Below are the code and all the weights of a small trained network. Each question names an input and a class and asks about switching units off, where a switched-off unit gives its printed mean instead of its output.

import numpy as np


def w(rows, s, z=0):
    codes = np.array(rows[::2]) - 128.0
    scale = np.full(codes.shape[1], s)
    scale[-1] = z or s
    return codes * scale


def f(y):
    return y / 2 * (1 + np.tanh(0.7978845608 * (y + 0.044715 * y**3)))


def log_softmax(a):
    a = a - a.max(-1, keepdims=True)
    return a - np.log(np.exp(a).sum(-1, keepdims=True))


def net(x, mask):
    res = np.array(x, float).reshape(1, 5) / 4 @ E
    y = f(res @ A[0][:, :-1].T + A[0][:, -1])
    res = res + np.where(mask, y, B[0][:, -1]) @ B[0][:, :-1]
    return log_softmax(res[-1] @ U[:, :-1].T + U[:, -1])


A, B = {}, {}
E = w([
[51,115,184],'x0',
[167,197,255],'x1',
[59,178,110],'x2',
[214,157,88],'x3',
[107,208,99],'x4',
],0.0068)
A[0] = w([
[183,62,121,141],'neuron 0',
[159,132,110,130],'neuron 1',
[106,140,53,45],'neuron 2',
[106,95,225,157],'neuron 3',
[86,127,71,140],'neuron 4',
[102,110,119,176],'neuron 5',
[119,24,208,150],'neuron 6',
[187,250,169,3],'neuron 7',
[98,57,192,161],'neuron 8',
[90,178,142,204],'neuron 9',
[108,128,51,38],'neuron 10',
[152,130,174,72],'neuron 11',
[167,110,152,252],'neuron 12',
[25,124,160,179],'neuron 13',
[49,146,129,77],'neuron 14',
[188,166,128,182],'neuron 15',
[147,86,114,99],'neuron 16',
[133,180,131,178],'neuron 17',
[93,131,29,74],'neuron 18',
[24,185,147,101],'neuron 19',
[85,84,230,28],'neuron 20',
[130,67,60,38],'neuron 21',
[134,108,150,102],'neuron 22',
[124,5,75,87],'neuron 23',
[207,75,154,240],'neuron 24',
],0.012,0.003)
B[0] = w([
[105,160,74,203],'neuron 0',
[119,129,145,152],'neuron 1',
[87,58,102,177],'neuron 2',
[157,57,15,222],'neuron 3',
[80,142,159,188],'neuron 4',
[125,159,136,154],'neuron 5',
[222,69,43,240],'neuron 6',
[217,224,252,209],'neuron 7',
[195,93,91,209],'neuron 8',
[122,147,145,174],'neuron 9',
[93,59,81,180],'neuron 10',
[127,109,91,149],'neuron 11',
[99,183,91,203],'neuron 12',
[127,93,250,219],'neuron 13',
[127,103,192,166],'neuron 14',
[109,218,172,199],'neuron 15',
[131,128,98,149],'neuron 16',
[136,167,141,160],'neuron 17',
[39,80,110,219],'neuron 18',
[119,49,178,200],'neuron 19',
[221,8,82,203],'neuron 20',
[109,124,95,194],'neuron 21',
[137,112,96,133],'neuron 22',
[156,196,98,238],'neuron 23',
[100,224,70,255],'neuron 24',
],0.016,0.0056)
U = w([
[148,190,147,197],'0',
[117,173,76,252],'1',
[126,101,178,21],'2',
[185,73,104,92],'3',
[93,189,78,207],'4',
[57,86,177,24],'5',
[2,96,55,58],'6',
],0.0099,0.0024)

Each question gives the input, the list of numbers given to net, and the class t.
The units are the neurons (one row each of A and B). Each row of codes is followed by its name. A weight is (code - 128) times the scale printed after its matrix; where a second scale follows, it is the last column's (A, B and U).
mask holds one flag per neuron, in row order. A switched-off neuron (its flag False) gives its mean, the last column of its row in B, instead of its output. The means were averaged over made-up inputs and are rounded, as every weight is.
A unit's drop is (log p(t) with every unit on - log p(t) with that unit switched off) / (log p(t) with every unit on - log p(t) with every unit switched off).
The circuit of an input: a set's keep is (log p(t) with only the set's units on - log p(t) with every unit switched off) / (log p(t) with every unit on - log p(t) with every unit switched off). Starting from the 12 units with the biggest drops (on a tie, the unit counted first), units are removed one at a time, each time the one whose removal leaves the highest keep (on an exact tie, the one counted first), for as long as the keep stays at least 0.8.
units of the circuit, in order: the units of the circuit, biggest drop first
k most important neurons: the k neurons with the biggest drops, biggest first
drop of u: that unit's drop, to one decimal
input [-2,-3,4,7,8], class 6: units of the circuit, in order -> neuron 18
input [-7,-6,-7,7,4], class 6: units of the circuit, in order -> neuron 18; neuron 7
input [4,-2,-8,2,-5], class 1: units of the circuit, in order -> neuron 24; neuron 23
input [-7,4,6,1,-8], class 4: units of the circuit, in order -> neuron 13; neuron 20
input [8,-8,-3,6,-7], class 1: 2 most important neurons -> neuron 23; neuron 6
input [-8,8,2,-7,-5], class 3: 2 most important neurons -> neuron 20; neuron 3
input [2,6,4,-7,8], class 5: 2 most important neurons -> neuron 19; neuron 6
input [-4,2,3,8,-1], class 0: drop of neuron 7 -> 0.2
input [7,-8,7,-1,6], class 5: drop of neuron 13 -> 0.3
input [0,-5,5,-2,6], class 5: drop of neuron 3 -> 0.2
input [-6,3,-5,7,4], class 0: drop of neuron 7 -> 0.3
